Here is a tiny trained network, its code and every weight. The questions are about switching its units off for an input and a target symbol, where a switched-off unit gives its printed mean instead of its output.

import numpy as np


def w(rows, s, z=0):
    codes = np.array(rows[::2]) - 128.0
    scale = np.full(codes.shape[1], s)
    scale[-1] = z or s
    return codes * scale


def f(y):
    return np.maximum(y, 0)


def softmax(a):
    e = np.exp(a - a.max(-1, keepdims=True))
    return e / e.sum(-1, keepdims=True)


def log_softmax(a):
    a = a - a.max(-1, keepdims=True)
    return a - np.log(np.exp(a).sum(-1, keepdims=True))


def net(x, mask):
    ids = ['ΣΦβξτψ'.index(c) for c in x.split()]
    T = len(ids)
    res = E[ids] + P[:T]
    r = res
    for j in range(2):
        rows = slice(2 * j, 2 * j + 2)
        q, k, v = (r @ M[0][rows].T for M in (Q, K, V))
        z = softmax(np.where(np.tri(T) > 0, q @ k.T / 2**0.5, -1e9)) @ v
        o = O[0][rows]
        res = res + np.where(mask[j], z, o[:, -1]) @ o[:, :-1]
    y = f(res @ A[0][:, :-1].T + A[0][:, -1])
    res = res + np.where(mask[2:14], y, B[0][:, -1]) @ B[0][:, :-1]
    return log_softmax(res[-1] @ U[:, :-1].T + U[:, -1])


Q, K, V, O, A, B = {}, {}, {}, {}, {}, {}
E = w([
[134,45,129,51,177,140,134],'Σ',
[112,124,140,170,147,63,5],'Φ',
[102,55,31,110,167,182,124],'β',
[176,161,124,110,144,53,184],'ξ',
[194,159,75,128,178,130,106],'τ',
[134,184,197,93,162,147,118],'ψ',
],0.018)
P = w([
[59,91,75,94,255,39,206],'0',
[146,153,145,60,187,150,86],'1',
[154,160,151,63,140,139,59],'2',
[161,180,152,80,106,145,54],'3',
[176,177,147,82,79,133,47],'4',
[174,180,138,77,62,129,48],'5',
],0.0088)
Q[0] = w([
[182,160,182,109,124,190,144],'h0',
[228,169,106,86,144,111,50],'h0',
[121,87,150,254,15,144,178],'h1',
[95,203,162,158,156,119,139],'h1',
],0.0089)
K[0] = w([
[114,161,179,80,97,83,119],'h0',
[118,119,121,161,172,2,177],'h0',
[152,142,172,149,36,201,73],'h1',
[117,159,148,115,113,131,140],'h1',
],0.013)
V[0] = w([
[255,136,98,85,89,136,143],'h0',
[148,78,192,65,158,204,139],'h0',
[127,94,161,102,77,48,176],'h1',
[148,186,200,67,103,133,75],'h1',
],0.0087)
O[0] = w([
[241,103,83,159,126,40,98,129],'h0',
[122,77,2,91,97,154,131,101],'h0',
[138,103,122,128,147,254,109,151],'h1',
[158,156,59,43,153,129,116,2],'h1',
],0.011,0.0064)
A[0] = w([
[110,221,169,99,83,98,231,55],'n0',
[213,160,92,188,211,156,122,120],'n1',
[88,208,151,65,47,145,138,31],'n2',
[183,137,191,85,146,159,167,91],'n3',
[112,77,84,139,96,133,134,142],'n4',
[207,119,141,130,96,146,197,105],'n5',
[98,86,48,181,252,127,121,210],'n6',
[133,146,72,1,131,99,64,13],'n7',
[129,138,89,161,125,155,47,40],'n8',
[102,123,138,130,153,32,77,41],'n9',
[127,155,173,167,81,174,84,117],'n10',
[61,43,152,92,118,127,110,253],'n11',
],0.0093,0.0035)
B[0] = w([
[135,94,116,146,201,134,164,198],'n0',
[45,84,142,124,98,92,98,255],'n1',
[137,193,111,175,57,117,91,170],'n2',
[130,75,29,147,170,83,74,229],'n3',
[173,152,189,208,75,120,97,164],'n4',
[158,125,163,149,116,200,117,177],'n5',
[171,100,145,44,82,86,150,249],'n6',
[6,96,77,222,129,169,121,207],'n7',
[118,106,253,117,134,147,241,174],'n8',
[34,108,142,114,179,172,110,222],'n9',
[143,52,95,113,118,123,238,231],'n10',
[155,176,156,161,125,191,111,247],'n11',
],0.0077,0.0063)
U = w([
[102,104,146,131,177,135,181,155],'Σ',
[101,186,168,226,119,147,113,110],'Φ',
[137,195,145,142,54,144,140,254],'β',
[151,152,134,155,174,82,92,136],'ξ',
[48,157,98,117,106,92,134,32],'τ',
[112,254,160,102,163,154,158,86],'ψ',
],0.0085,0.0035)

Each question gives the input, a string of symbols that net reads in full, and the target symbol t.
The units are the heads (2 rows each of Q, K, V and O) and the neurons (one row each of A and B). Each row of codes is followed by its name. A weight is (code - 128) times the scale printed after its matrix; where a second scale follows, it is the last column's (O, A, B and U).
mask holds one flag per unit, heads first, then neurons. A switched-off unit (its flag False) gives its mean, the last column of its rows in O or B, instead of its output. The means were averaged over made-up inputs and are rounded, as every weight is.
A unit's drop is (log p(t) with every unit on - log p(t) with that unit switched off) / (log p(t) with every unit on - log p(t) with every unit switched off).
The circuit of an input: a set's keep is (log p(t) with only the set's units on - log p(t) with every unit switched off) / (log p(t) with every unit on - log p(t) with every unit switched off). Starting from the 12 units with the biggest drops (on a tie, the unit counted first), units are removed one at a time, each time the one whose removal leaves the highest keep (on an exact tie, the one counted first), for as long as the keep stays at least 0.8.
units of the circuit, in order: the units of the circuit, biggest drop first
top k neurons: the k neurons with the biggest drops, biggest first
heads that matter: for each layer, one digit per head in row order, 1 if its drop is at least 0.15 and else 0, layers parted by /
drop of u: that unit's drop, to one decimal
input β τ ψ τ ψ β, target Φ: top 2 neurons	(n4; n11)
input ξ ξ Φ, target Σ: heads that matter	01
input ψ β β, target β: heads that matter	10
input β Φ ξ β β β, target Φ: heads that matter	01
input ψ ξ ψ ψ ξ Φ, target τ: top 3 neurons	(n7; n11; n9)
input ξ Σ ξ ψ, target Σ: heads that matter	01
input Φ ξ τ, target ψ: units of the circuit, in order	(h0)
input ψ ξ τ ξ τ, target τ: units of the circuit, in order	(h1; n1; n7)
input Σ ψ Φ, target β: heads that matter	11
input ξ ψ ψ τ Φ, target Σ: units of the circuit, in order	(n10; n8; h1)
input ψ Σ ξ, target τ: units of the circuit, in order	(h1; n7; h0)
input ψ ψ ξ, target τ: units of the circuit, in order	(h1; n7; n11)
input ξ Σ β β ξ ψ, target Σ: top 3 neurons	(n10; n3; n11)
input β ξ β, target β: top neuron	(n6)
input ψ ψ β β τ Σ, target τ: units of the circuit, in order	(h1; n7)
input ξ β ψ τ τ, target Σ: drop of h1	0.8
input β Σ Φ ξ ψ Σ, target Φ: drop of n6	0.2
input ψ Φ ξ ψ ψ τ, target τ: drop of n0	0.0
input β β τ Σ Σ, target Φ: drop of h1	0.4
input Σ τ Φ ξ ψ, target ξ: top neuron	(n3)
